Here is a tiny trained network, its code and every weight. The questions are about switching its units off for an input and a target symbol, where a switched-off unit gives its printed mean instead of its output.

import numpy as np


def w(rows, s, z=0):
    codes = np.array(rows[::2]) - 128.0
    scale = np.full(codes.shape[1], s)
    scale[-1] = z or s
    return codes * scale


def f(y):
    return np.maximum(y, 0)


def softmax(a):
    e = np.exp(a - a.max(-1, keepdims=True))
    return e / e.sum(-1, keepdims=True)


def log_softmax(a):
    a = a - a.max(-1, keepdims=True)
    return a - np.log(np.exp(a).sum(-1, keepdims=True))


def net(x, mask):
    ids = ['ΓΠΦΩαβδεζηλμξτψ'.index(c) for c in x.split()]
    T = len(ids)
    res = E[ids] + P[:T]
    r = res
    for j in range(2):
        rows = slice(4 * j, 4 * j + 4)
        q, k, v = (r @ M[0][rows].T for M in (Q, K, V))
        z = softmax(np.where(np.tri(T) > 0, q @ k.T / 4**0.5, -1e9)) @ v
        o = O[0][rows]
        res = res + np.where(mask[j], z, o[:, -1]) @ o[:, :-1]
    y = f(res @ A[0][:, :-1].T + A[0][:, -1])
    res = res + np.where(mask[2:18], y, B[0][:, -1]) @ B[0][:, :-1]
    return log_softmax(res[-1] @ U[:, :-1].T + U[:, -1])


Q, K, V, O, A, B = {}, {}, {}, {}, {}, {}
E = w([
[133,120,122,96,106,163],'Γ',
[98,112,143,91,115,125],'Π',
[150,161,107,147,128,142],'Φ',
[151,109,95,150,122,162],'Ω',
[98,106,119,136,123,134],'α',
[120,138,102,152,128,154],'β',
[145,160,121,103,115,153],'δ',
[184,134,109,130,121,143],'ε',
[152,101,254,173,234,164],'ζ',
[106,136,123,151,141,98],'η',
[85,149,132,117,125,129],'λ',
[151,91,125,111,119,129],'μ',
[121,165,131,121,133,104],'ξ',
[88,95,143,113,129,89],'τ',
[139,111,100,177,139,118],'ψ',
],0.0097)
P = w([
[128,127,125,141,119,131],'0',
[121,129,121,115,179,159],'1',
[130,131,126,152,83,100],'2',
[118,124,97,90,215,162],'3',
[128,130,121,159,52,100],'4',
[115,120,122,101,229,202],'5',
[126,130,174,195,19,116],'6',
[114,123,131,100,248,214],'7',
[135,144,159,193,2,86],'8',
[112,124,36,57,252,136],'9',
[56,76,17,192,100,132],'10',
],0.0046)
Q[0] = w([
[123,159,150,148,150,142],'H0',
[141,120,202,138,242,186],'H0',
[106,118,19,61,246,131],'H0',
[129,141,139,194,2,88],'H0',
[118,91,129,127,114,150],'H1',
[120,85,104,128,147,162],'H1',
[145,97,118,96,127,119],'H1',
[88,130,90,128,172,162],'H1',
],0.045)
K[0] = w([
[139,111,171,120,109,122],'H0',
[117,132,226,201,20,147],'H0',
[114,142,30,99,25,44],'H0',
[114,117,157,92,252,158],'H0',
[118,91,137,135,94,138],'H1',
[157,91,183,153,116,147],'H1',
[161,99,147,93,115,117],'H1',
[120,139,207,167,159,151],'H1',
],0.036)
V[0] = w([
[84,252,110,164,147,142],'H0',
[50,90,113,110,99,196],'H0',
[76,152,194,54,139,81],'H0',
[53,85,106,209,162,81],'H0',
[130,132,58,93,107,90],'H1',
[133,120,177,147,147,151],'H1',
[147,91,140,112,130,121],'H1',
[120,98,125,134,80,140],'H1',
],0.022)
O[0] = w([
[81,237,210,142,211,221,155],'H0',
[140,139,44,47,227,68,144],'H0',
[210,47,222,27,168,194,62],'H0',
[210,247,183,102,122,10,225],'H0',
[78,131,63,122,204,149,3],'H1',
[154,130,169,141,73,116,213],'H1',
[111,173,137,174,116,128,127],'H1',
[141,202,134,101,158,110,98],'H1',
],0.012,0.0034)
A[0] = w([
[232,50,133,253,191,110,76],'N0',
[64,186,67,177,144,174,131],'N1',
[236,130,86,109,128,185,101],'N2',
[100,161,33,87,247,137,163],'N3',
[66,96,179,27,122,92,106],'N4',
[156,97,43,31,147,67,89],'N5',
[82,45,39,46,163,172,154],'N6',
[128,58,114,165,165,190,69],'N7',
[63,72,12,125,108,100,45],'N8',
[149,87,160,72,240,128,52],'N9',
[84,120,163,139,220,251,70],'N10',
[151,229,124,71,183,134,128],'N11',
[231,176,84,112,52,255,2],'N12',
[19,87,221,67,59,73,47],'N13',
[159,149,185,165,172,75,126],'N14',
[135,187,13,89,136,70,102],'N15',
],0.0091,0.0044)
B[0] = w([
[102,153,140,211,158,148,173],'N0',
[42,219,150,103,104,143,236],'N1',
[95,177,107,138,107,131,164],'N2',
[198,157,64,42,217,121,237],'N3',
[120,185,104,149,126,159,160],'N4',
[178,181,221,192,124,145,208],'N5',
[52,68,47,185,166,69,201],'N6',
[72,89,153,97,146,94,158],'N7',
[204,74,99,104,52,215,205],'N8',
[156,187,74,142,46,167,181],'N9',
[174,65,230,84,59,122,189],'N10',
[97,67,130,174,164,195,252],'N11',
[117,112,37,161,76,60,166],'N12',
[124,136,133,39,208,157,195],'N13',
[102,83,111,159,151,153,247],'N14',
[142,92,160,119,102,6,254],'N15',
],0.02,0.0075)
U = w([
[177,77,248,92,62,163,8],'Γ',
[53,58,173,238,233,204,209],'Π',
[76,38,153,38,148,105,163],'Φ',
[197,40,110,185,50,115,3],'Ω',
[215,100,209,104,208,52,253],'α',
[214,146,99,38,156,238,196],'β',
[66,138,65,140,37,188,98],'δ',
[132,123,136,122,129,128,174],'ε',
[132,64,12,105,156,95,50],'ζ',
[76,227,202,57,113,173,159],'η',
[29,141,152,200,88,15,81],'λ',
[185,192,86,31,41,77,143],'μ',
[138,223,2,211,140,129,77],'ξ',
[179,210,186,221,73,164,91],'τ',
[57,195,92,50,253,114,159],'ψ',
],0.0027,0.0013)

Each question gives the input, a string of symbols that net reads in full, and the target symbol t.
The units are the heads (4 rows each of Q, K, V and O) and the neurons (one row each of A and B). Each row of codes is followed by its name. A weight is (code - 128) times the scale printed after its matrix; where a second scale follows, it is the last column's (O, A, B and U).
mask holds one flag per unit, heads first, then neurons. A switched-off unit (its flag False) gives its mean, the last column of its rows in O or B, instead of its output. The means were averaged over made-up inputs and are rounded, as every weight is.
A unit's drop is (log p(t) with every unit on - log p(t) with that unit switched off) / (log p(t) with every unit on - log p(t) with every unit switched off).
k most important neurons: the k neurons with the biggest drops, biggest first
which heads matter: for each layer, one digit per head in row order, 1 if its drop is at least 0.15 and else 0, layers parted by /
drop of u: that unit's drop, to one decimal
input Π ψ η τ Ω, target τ: which heads matter : 10
input ψ Γ η β Φ, target ψ: most important neuron : (N3)
input Γ λ ψ λ λ ψ, target β: which heads matter : 11
input η η Ω α Γ η λ α, target β: 2 most important neurons : (N3, N9)
input ψ Π Ω τ λ η η μ, target Π: which heads matter : 10
input τ β ε Π λ α δ Ω, target Φ: 3 most important neurons : (N10, N6, N7)
input ψ λ Φ, target β: which heads matter : 11
input ε α ξ Γ β ε δ η μ τ δ, target τ: 2 most important neurons : (N5, N9)
input α μ λ ξ, target β: 2 most important neurons : (N3, N9)
input α λ λ τ ε δ Π λ, target ξ: which heads matter : 10
input ψ α Π α ψ η μ α, target Ω: which heads matter : 10
input ε η α η η ζ, target Π: which heads matter : 00
input Φ β η, target ψ: which heads matter : 11
input η λ α η α ξ, target α: 3 most important neurons : (N15, N5, N3)
input Ω ψ η Φ λ α Ω Γ δ η, target Φ: 2 most important neurons : (N10, N6)
input δ Ω ε α α β β λ μ Φ ε, target η: 2 most important neurons : (N1, N10)
input β Γ Ω Φ ξ η λ ψ η, target λ: most important neuron : (N15)
input τ Γ η ψ Ω Φ, target μ: 2 most important neurons : (N15, N8)
input Γ λ α η μ Φ α ξ α Π, target α: 3 most important neurons : (N15, N5, N3)
input τ μ τ, target Ω: most important neuron : (N8)
input Φ Γ ψ α, target λ: 2 most important neurons : (N15, N3)
input λ ψ ε ψ, target δ: 2 most important neurons : (N8, N1)
input λ ψ Φ α η, target α: drop of N15 : 0.3
input λ β β τ λ, target τ: drop of H0 : 1.2
input η η α ε Π ξ Π α ψ ξ, target λ: drop of H1 : 0.0
input τ α λ ε, target β: drop of N15 : 0.1
input ε ξ η, target Γ: most important neuron : (N10)
